Each row has a class, written after it, and each block has its own classes.
[ -5   3   3  -3   1   9   7   1 -27   5   6   9  -2  -4   0   3  -7   8
   2   7   7   1 -12   1   2   2  -2  -4  -4   0   1  -4   0   3   6   3
   1   0  -4  -3  -3   2  -2  -8   4 -10   8]
k605
[ -5   1   3  -2   0   2  10  -2 -22   9   6   5  -2  -8  -3   4  -9   0
  -3   2  12  -9 -24   2   0  11 -21   1  11   9  -2  15   1   3   0   6
  -2   7  -3 -11  -5  -7  -3   0  19 -11  10]
k303
[  0  -2   0  -3  -1   0   3  -1  10  -8   7  -8   2   6  -2  -2 -13  -5
   0   7 -10  -2   7   5   1  -4   2   0  -6   1   1  -7   1   7  -5  -2
  -3   5   0   3   0  -1   4  -5 -10   2   0]
k227
[  5   2   0   2   8  -1   3   3   2  10   2   1  -1  -4   1   2  13 -11
  -4  -1   4  -1   4   6  18   3  -4  13   8   0   1   8   7   3  -6   0
   0   8  -4  -5   0   1   2   3  10   6  -2]
k517
[ -2  -8   1   0   5   4   3  -3  -1   4   2   4   1 -12   3  -4  -2   2
   2  -5  -8  10  -3   5   8  -3   1  -9  -2  -2  -3   1   2  -1   3   1
   2   4   2 -11  -2   3   4 -11  -1   6   0]
k874
[  7   1   5 -11   4   4  11   0 -12   3  -3  -3  -2 -13  -7   3 -22   0
  -3  19  10  -2  -9  -1   1   2   6  -4  14   2  -1  18  -2   3   3   3
   5   6   0  -3  -3  -2  -1  -1   9 -11   7]
k605
[ -5   4   0   2  -2  -3   3   1 -25  16  12   3  -3   5   0   5  -2   3
   1   3   8  -2 -22 -13  -2   7 -20   7   9  -1   1   6  -1   1   4   7
  -3  -6  -6   4   4  -6  -9   2  14 -13   5]
k303
[  5   4   1   0   8   2  11   1  -1  12   8   2  -5  -2   3  -2  -5   8
  -3  -6  12  -5  -7   4  -1   4 -14   2   3   2   0   4   2  -3   1   8
   2  -2  -3   1  -4   1  -2  -2  14  -2   4]
k303
[  6   1   2  -9   2   5   4  -1   9   5 -11   2   0  -9   2   0  29 -10
  -5   8  15  -2  -2   2   1   5  -6   6   8   0   2  20  10  -3  -1   1
  -2  12  -2  -8  -2   3   0  11  18   4  -4]
k517
[ -6  -3   6   4  -2   3   8   1 -19  11   4   7  -2  10   5   7 -23   1
   3   1   0   7 -14  -3  -6   4 -17  -3   8  -3   1  10  -1   4   1  -1
  -3  -2   3  -4  -4  -5  -1  -1  12  -5  20]
k303
[ -4  -6   1  10  -3  -2  -1  -3  19  -6  11  -7  -2  28   0  -1 -12  -5
  -1  -1 -16   7   5  -4  -4  -2 -11   6  -5   3   1  -9   8   6  -6  -1
 -11  -1   1   7   3  -2   5   2 -10   6   3]
k874
[  4   5  -1  -1   4   0   1  -1  21  16  13  -9  -1   0   5  -3   8   7
  -4 -11   0   0   1   7  12   1 -16   6   4  -1  -5   3   7  -4 -10  11
  -2   2  -3  -5  -6   1   1  -4  12  15  -2]
k874
[ -3 -16   0   6   5  -4  -3  -4  11  -3  22   2   1   4   2  -4  -5 -12
   0   1 -18  15  -4  -4  -1  -3  -4   1  -3  -2   0   5   1   3  -4  -4
  -8   3  -1   3   5  -3   1  -7  -1   3  -1]
k874
[  5  -6   0  -4   7  -1  -3  -1 -12  13  14   7  -1 -16  -1   0   8   6
   6  -1   4  10 -15  -2   4  -1   4  -5  -1  -4  -1  15   5  -8   9   3
   5   2   0  -2  -1   0  -2  -2  13  -6  -2]
k874
[  3  -3  -3  -5   4  -3   5  -2  -6   3  -1  -5   1  -7   3   0 -21  -7
   3   9 -13  10  10  12   8  -5  21  -2   7   0  -2   0   2   6   0   1
   4   1   1 -11   3  -6   3 -10  -6   3   4]
k227
[ -5  -1  -8   3   3  -2   0   1 -30  18  -5  13   2 -19   6   0  -1   8
   6 -19  -4  11   1   8   4  -4   4   0  10  -6  -4   2   4  -4   8   3
   4  -8  -1 -12  -4   3  -1 -11   5   0   5]
k874
[ 6 -4 -2  9 10 -4  4  3 14 13 21 -3 -1 18  5  1 -6  4  0  1 -5 12 -6  2
  1 -2 -8  2 -3 -3  1 -9  7  4 -3  4 -2  1 -1  6  1  0  5 -5  4 10  3]
k303
[  3  -3  -5   4   8  -4  -1   0  14   4   9  -7   3   2   1  -2  19  -4
  -1   4 -12   4   7   0   7  -1  -8  12   0  -3   0  -2   3   0  -6   2
  -2  -3  -4   1   9   0  -2   1   2  10  -6]
k874
[ -1  -9  -1  -3   3  10   6  -5  22 -13  -6  -4   5   1   6 -12   2 -10
  -6  -9  -8  -2   7   5   2   0 -10  -1  -2   3   3  -1   4   6  -4  -2
  -5  12   1  -7  -5   7  10  -5   9  13   6]
k731
[ 4  4 -4  1 -3 -3 -2  3  8  8 -7  3  3  0  3  2 21 -2 -1 -8  4 -1  5  5
  6  1 -1 10  7 -2  0  5  6 -1 -3  1  2  1  1 -6 -1  3 -2  4  6  9 -6]
k517
[  8   2   6 -11   3  11  11  -4  -3  11   0  -6  -2 -18   4  -2  -1  13
  -6   0  18  -6 -14   3  11   4 -25  -5   4   1   0  17   4  -4   1  10
   0   5  -1  -7  -7  -2  -3  -1  23  -2   4]
k303
[-10  -8  -1   3   2  -5   3  -4 -25  14  12  10   3  -4   4  -4  10  -5
   2   1  -4  20 -12   3   7  -1  -2   3  13  -5  -1  16   2   3   2   2
   0   9  -4 -17   0  -5  -2 -13  10   4  11]
k874
[ -3 -12   3   3   3   9   2  -5  17 -12  -6   1   4   3  11  -4   3 -10
  -3 -11 -12   2   8   1   2   0 -14   2  -3   2   0  -8   0   8  -3  -4
  -2   6  -1  -7  -3   4   8  -6   1  13   5]
k731
[ -8  -4   6   1  -7  13   4  -4   2  -6  -9   6   3   5   7  -1  -3   2
  -1 -12   3  -4   2   5  -1   2 -14  -7  -5   3   1 -11   3   7  -2  -1
  -5   7   2  -4 -10   5   7  -6  -2   9   8]
k731
[-14  -9   4   4   0  -6   0  -4  -8   6  20   3   2   7   4   2 -16   6
   2  -4  -3  14 -15  -1   3   1 -11  -5   0  -2   0  17  -1  -3  -2   2
  -5   2   2  -7  -6  -6   0  -7   4   3  14]
k874
[  0 -10   3   1   1  18   7  -2   9 -16 -24  -8   0   2   7  -4   1   2
  -3 -18 -14  -2   5   0   3   0 -15  -8  -4   3   0 -15   1   7   0  -3
  -5   2  -3  -6  -6  12   6  -3   4  12  11]
k731
[12 -3 -4  3  4 -1  3  2 12 14  5 -1 -3  9  4  3 18  5 -1 -1  3  9 -1 -7
 -2  0 -2  5  1 -4  0  0  5 -3  5  1  3 -7  1 10  9  2 -3  7 10  2 -8]
k605
[-14  -3   4   3  -7   0   9  -2 -21  -2   6   6   5  11  -3   4   5 -18
   2  22   4   8  -6   0   0   5   0   5   8   2   2  18   0  17  -3  -4
  -3  15   2 -12  -1  -7   2   4   2  -7  11]
k517
[  3   1   5  -2  -1   1   5  -1  -6   5   3  -1  -3   9  -1   2  15  -5
  -2  18  11   6 -10  -2   4   4  -1   5   6   2   3  18   1   4  -1   0
   0   5  -4  -3   3  -3  -1  12  10  -2   3]
k605
[  8 -14   1  -1  12  -1   1  -8  39   3  18  -8   3 -12   2  -3  -3 -16
 -11  -1  -5   5  -3   4   4   0 -15   4   2   2   3  25   3  -3  -4  -2
  -3  14   0  -4  -2   0   4  -8  21   9  -2]
k874
[  9   1   4  -9   1   8  10  -1  20   1   1  -3   1  -5  -2  -4   6  -6
 -11  16   9  -5   6   7   5   4   3   5   1   4   1   5   7   6  -4   1
   0  15   2  -6  -1   0   4   1   8   0  -7]
k227
[-3  5  4  1 -9  0  1  2 -1  6  1 -3  0 18 -2  3 34  1 -3 14 15  0 -8 -7
  3  7 -6  2 -2 -1 -1 10  3 -2 -7  5 -4  4  0  1  2 -2 -3 16  3 -1 -4]
k517
[  2 -13  10  -5   8  13   8  -4  45 -19  -3 -11   9  -8  11 -10  -8 -25
 -14  10  -4  -7   6   4   3   1 -17   1   2   8   5  26  -1   4 -14  -4
  -8  24   2  -6  -3   0   7   8  17  10   0]
k731
[  8   5  -3   7  -2  -7   0   0  28  10  15 -11  -4  16   4   0  16   4
  -1  -1   2  -8   9   0   4  -1  -3  12  -7   2   0 -21   5  -1  -8   6
   1  -2  -3  12   7   3   1   0  -8   4 -12]
k517
[-11  -9   4  -1   2  14  11  -7  -2 -12 -12   4   1   1   4  -5  -3 -18
  -3   0 -11   3   2   4   3   1 -11   0   7   4   2   5   0  12  -2  -5
  -6  13  -1 -17  -3   3   2  -6   9   6  14]
k731
[  7   4   2  -5   1   6   4   2  -3   7  -5   6   0  -8   4   0   0  11
   0  -6  10 -10  -9   3   2   2  -8  -3  -1   0  -1  -5   3  -4   6   4
  -1   0   2   0  -6   6   0  -2  10  -2  -2]
k303
[-10  -5   1   7  -3   8   5  -4   5  -8   0   7  -2  11   5  -2 -12  -5
   0 -14 -12  -1  11   5  -2   0 -13   3  -5   4   3 -26 -10  11  -2  -6
  -8   3  -1  -8  -7   7   7 -13  -5   9  10]
k731
[  0   8   0   5  -5  -5   2   1   2   0   6   5   2   9  -3   2   8 -16
   0  10   4   1   4   5  -9   2   1  13   3   1   0   0   2   5  -3  -6
  -4  10  -4  -4  -3  -1   2   3  -2   1  -2]
k517
[  3   1  -1   0   3   3   3  -2  10  12  12   5  -1   0   2  -4   2  -2
  -3  -1   7  -4  -5   3  -2   6 -18   4   0   1   1   4   3   3  -2   3
  -4   3  -3   3  -1  -1  -3  -3  13  -2  -4]
k303
[  9   0  -2  -7   8   4   7  -1  21  -3  -3 -12  -1 -11  -1 -14  -2 -14
  -3   9 -11  -5  17  10  12  -3   9   3   7   4   8  -2   7   7  -8   2
  -1  10  -2  -8   2  -5   5  -4   3   6  -7]
k227
[ -1   4  -2   4   1  -1  -1  -2   7  -1   3   5   2  -5  -2   1   6 -22
   1   0  -4   1   7   9  -2   1   2  10   4  -2   2  -3   2  -1  -2  -4
  -1  -1  -1  -5   1   2  -1  -6  -1   3  -5]
k517
[ -5 -11   4   1   4   0  -1  -1  -1  -9   0   1   1   0   2  -3  -6 -10
   0   5 -12  10  -1  -3   0   0   1  -3   2  -1   0  11  -3   2   0  -5
  -2   6  -1  -2   1  -4   0   1   3   3   6]
k874
[-21  -3   7   1  -3  -1   9  -5 -38  -3  13   5   2   1  -4  -2  -8 -18
   3  29  -7  14  -7  10  11   3  10   8   8   0  -1  10  -1  14  -3   2
  -1  22   0 -24  -3 -10   6 -10  -6  -6  16]
k227
[ -6  -7   2   2   3  11   2  -3   8 -18 -13   5   3  -6   2  -5  -2 -12
  -5  -9 -14   1   8   6   3  -1  -6  -3   2   3   3  -2   0   0   0  -3
  -3   9   1 -15  -8   7   6  -8  -1   9   6]
k731
[ -2   0  -4   2   0   5   4   0 -22   6   0   5  -4   0   1  -1  -1  -2
   4   5  -1  -1   0   4   5   0   9   3   7   1   0 -16   2  11   4   0
   0   4  -5  -6   3   0   0  -9  -3  -3   4]
k227
[ -2  -5   7   3   4  -1   5  -4  21  -6  26   1   0  12  -3   2 -26  -8
  -6  14   1  -5  -7   5  -7   4 -18   4  -1   8   3   8   0   5  -9  -2
  -6  13   0  10   0  -8   2  -4   6  -8   3]
k303
[  0  -1  -1   6  -1   1  11   1 -12  14   1  -1  -7  18   5   3   2   4
   2   2  -1  17 -11  -6   2   6 -11   4   8  -4  -2  11   2   5  -1   6
  -1  -3  -4  -1   8  -8  -5   8  12   2  13]
k605
[ -6  -2   1   3  -2   2   5   0 -12   3   0   2  -1   5   4  -3  -2  -4
   3   7  -3  10   4   4  16  -5  11   2   6  -3   1  -7   0   9   0  -3
  -2   6   0 -11   3   1   5  -7  -6   2  -4]
k227

A new block, with new classes.
[ -2  -3  -6 -15  -2  -8   1   0   5  -3  -7  19  -7  -6  13 -14  -1  -2
  -5   3   5  -4  -5  -6  -4   1   0   1  -7  -1   0   7   9  -9  -9   0
  -6   2 -18   1   6   3   2  -3  -1   1  -1]
k222
[ -2   6   3  -9  -5  -9   4  -7   9  11   0  12  -7  -3  13  18   4  -1
  -2   6  -1   4 -11  -1   7   7  -2   8   6 -10  -6   1   9 -19   0   2
 -24  -1  -8   2  -3 -16   9   1   1   0  -9]
k222
[ -5  -5   1  -7  -2   1  -2   2 -10   7   4  -5   2   0  -6  -1  -1  -4
   2  -4   1  -3   0  -7  -4  -5  -2   2   0   5  -1   3  -6  -7   7  -2
  -6  -2  -7  -6 -11   8   7   0  -3  -3   1]
k84
[ -2  -1   4  -9   0   1  -3   3  -4   4   1  -2   3   1  -2  13   1  -2
   3  -1   1   4  -2  -8   1   1  -3   4   3  -1  -1   6  -4 -12   6   0
 -13  -1  -4  -7  -7   1   6  -2  -2  -2  -2]
k84
[  5   0  -4  -1  -2 -10   3  -5   0   1   2   2 -10  -3  -2 -21   0  -3
   0   4   4   0  -2  -3   4  -7   3   7  -3   6   1  -7   6   9   9   2
   6  -8   1  14 -19  -1   4   6   5  -1  -3]
k222
[  3   0  -2  -4  -1  -6  -2  -3   5 -10  -5   3  -1  -3   5   0   0  -5
   0   5   3   0  -2  -1   4   1  -1   4   0  -5  -2   2   6  -5  -2   2
   1   1  -2   4   6  -2   1  -1   2   0  -3]
k222
[  2   0  -3  -8  -2  -7   1  -4   5  -6  -3   2  -2  -4   4   6   2  -1
  -1   5   1   2  -5  -5   3   1  -2   8   2  -8  -2   4   7 -16   1   0
  -5  -2  -6   1   0  -8   5  -1   4   5  -2]
k222
[ 0 -4 -1 -7  5  2 -5  3 -8 -5 -2  3  3 -1 -4 -5 -3 -6  4 -2  2 -2  1 -5
 -6 -3 -4 -2 -4  3 -1  5 -4 -2  2  0  0  2 -6 -4  0 14  0 -4 -5 -3  0]
k84
[ -8   2   7 -15  -1   1   1  -3   5  14   2  13   1  -1  11  26   1   2
   0  -2  -2   3  -9  -3  -2  11  -4   1   1 -10  -2  11  -1 -26  -9   1
 -35   5 -17 -16   6  -5   9  -5  -4   1  -1]
k84
[  6  -6  -8 -10   2  -6  -6   6 -11 -20  -5  -7   2  -5 -14 -18  -2  -8
   4   0   7   1   3 -12  -3  -7  -4   5  -4   3  -4   3  -1  -5   6  -4
  20  -7   1   7 -10  14   1   4   5  -3   2]
k84
[ -3   2   5 -10  -1   2  -2   0   0   8   2   5   4   0   2  17   1  -1
   1  -1  -2   1  -4  -7  -3   5  -4   0   1  -1  19   7  -3 -14  -2   1
 -24   4 -13 -12   6  -1   5  -4  -6   0   0]
k84
[  6  -9  -6  -6   2  -2  -8   7 -17 -17   0 -17   5  -3 -19 -20  -4  -7
   6  -1   5   3  10  -9  -4 -12  -3   6  -3   2  -2   1  -7   2  16  -5
  26  -9   8   8 -21  17   2   2   6  -4   1]
k84
[  7 -12 -10  -5   6  -4 -11  11 -18 -30  -9 -10   6  -6 -17 -37  -5  -9
   4  -3   8  -3  10 -12 -10 -12  -3  -1  -6  10   2   5  -5   9   9  -5
  37   4   1   7  -4  28  -2  -2   1  -6   3]
k84
[  1  -2  -6  -9   1  -1  -6   3 -13  -8  -4   3   1  -4  -6 -14  -2  -6
   4  -5   5  -4   2  -7  -6  -5   0  -3  -6   3   2   4  -3   3   4   0
   5   0  -9   3   0  17   3  -2  -4  -4   2]
k84
[  0  -2  -1  -9   2   1  -5   1   0 -12  -4  -2   4   2   2  12   0   0
   1  -3   1   3  -4  -9  -3   8  -7  -1  -3 -12  -3  12  -2 -21  -8  -1
  -8   2 -10 -15  13   3   0  -5   1   0   0]
k84
[-11   4   8 -20  -3   1   1  -2   7  19   3  16   0  -1  15  36   6   1
  -1  -2  -1   3 -12 -10  -2  13  -6   0   4 -14  -3  14   0 -36  -9   2
 -41   7 -23 -23   8  -8  11  -6  -7   2  -4]
k84
[  1  -1  -2  -6  -2  -9   2  -3   3   3   0   4  -7  -6   3  -3   1  -2
   1   2   3   3  -3  -9   3  -2   0   5   1  -3  -3   1   7 -11   3   0
  -5  -5  -3   5 -10  -8   4   1   7  -1  -2]
k222
[ -3   1   4  -3   1   2  -1   1   0   8   1   6   1   0   2  12   1   1
   1  -2   0   1  -1   0  -3   4  -2  -1   0  -2   1   6  -3 -10  -2   1
 -19   9  -8  -9   2   2   3  -2  -4  -1  -1]
k84
[ -3  -2   3  -7   1   4  -5   3  -4  -3   0   3   7  -1   0   9   0  -3
   2  -2   1  -1  -3  -6  -4   1  -3  -3  -2  -4   1   9  -5 -11  -3   2
 -11   5 -10 -12   9   8   3  -4  -5  -2   2]
k84
[ -3   1   0 -16   1  -3  -3   2   1  -2  -3   8   1  -4   6   7   3   0
   0  -2   2   0  -7 -13  -5   6  -6  -1  -4  -7  -1  12  -2 -20  -6   0
 -17   4 -16 -11   6   4   5  -6 -13  -1   0]
k84
[  0   0  -5  -3   0  -2   3  -1   5   1  -5   9  -7  -3   5 -20  -2  -1
  -1   1   3  -4   1   1  -2  -3   2  -1  -4   5   2  -4   6   8  -5   1
   7   0  -4   6  -3   2  -2   2   1   1   3]
k222
[ -1   4  -3 -11  -3  -9   5  -5   8   7   0  12 -10  -4  10  -1   2   1
  -1   3   2   0  -7  -4   1   3   0   4   0  -5  -1   0  11  -9  -4   2
 -13   1  -9   3  -4 -10   4   2   2   2  -4]
k222
[  0   1   3  -9  -2   0  -2  -2  -7   3  -1  -2   4  -1  -3  16   1  -7
   3   1  -2   2  -6  -6   1   0  -3   4   5  -1  -2   5  -7 -12   9   1
 -16  -2  -4  -7  -3   1   8  -1  -4  -3  -5]
k84
[ -1   0  -4 -11  -2  -9   2  -2   4   3   0  11  -9  -2   8  -7   2   1
  -3   2   3   1  -4  -5   0  -1   0   4  -1   0  -2   1   9  -7  -1  -2
  -6  -2  -9   4  -9  -8   3   2   3   1  -1]
k222
[  2  -2  -8  -5   0  -5  -1  -2   3 -10  -5   8  -8  -6   3 -23   0  -1
  -2   3   4  -4   0  -4  -2  -3   1   0  -5   1   0  -1   7   3  -2   0
  11  -3  -5   7   1   2  -3   1   3   1   0]
k222
[  1   2   1  -4  -4  -4  -1  -7   4  -3  -3   2   1  -2   5  16   1  -2
   1   5   2   0  -7   1   6   5  -1   6   3  -8  -1   2   4 -12   2   3
 -11  -1  -5   2   5  -7   5   1  -1   0  -5]
k222
[  0  -4  -1  -9  -1   1  -3   4 -10  -2   0  -8   2  -2  -8  -2  -3  -5
   4  -1   2   2   0 -10  -3  -6  -3   3  -2   2  -1   4  -5 -11   7  -1
   0  -6  -3  -2 -11  10   8   0   1  -3   1]
k84
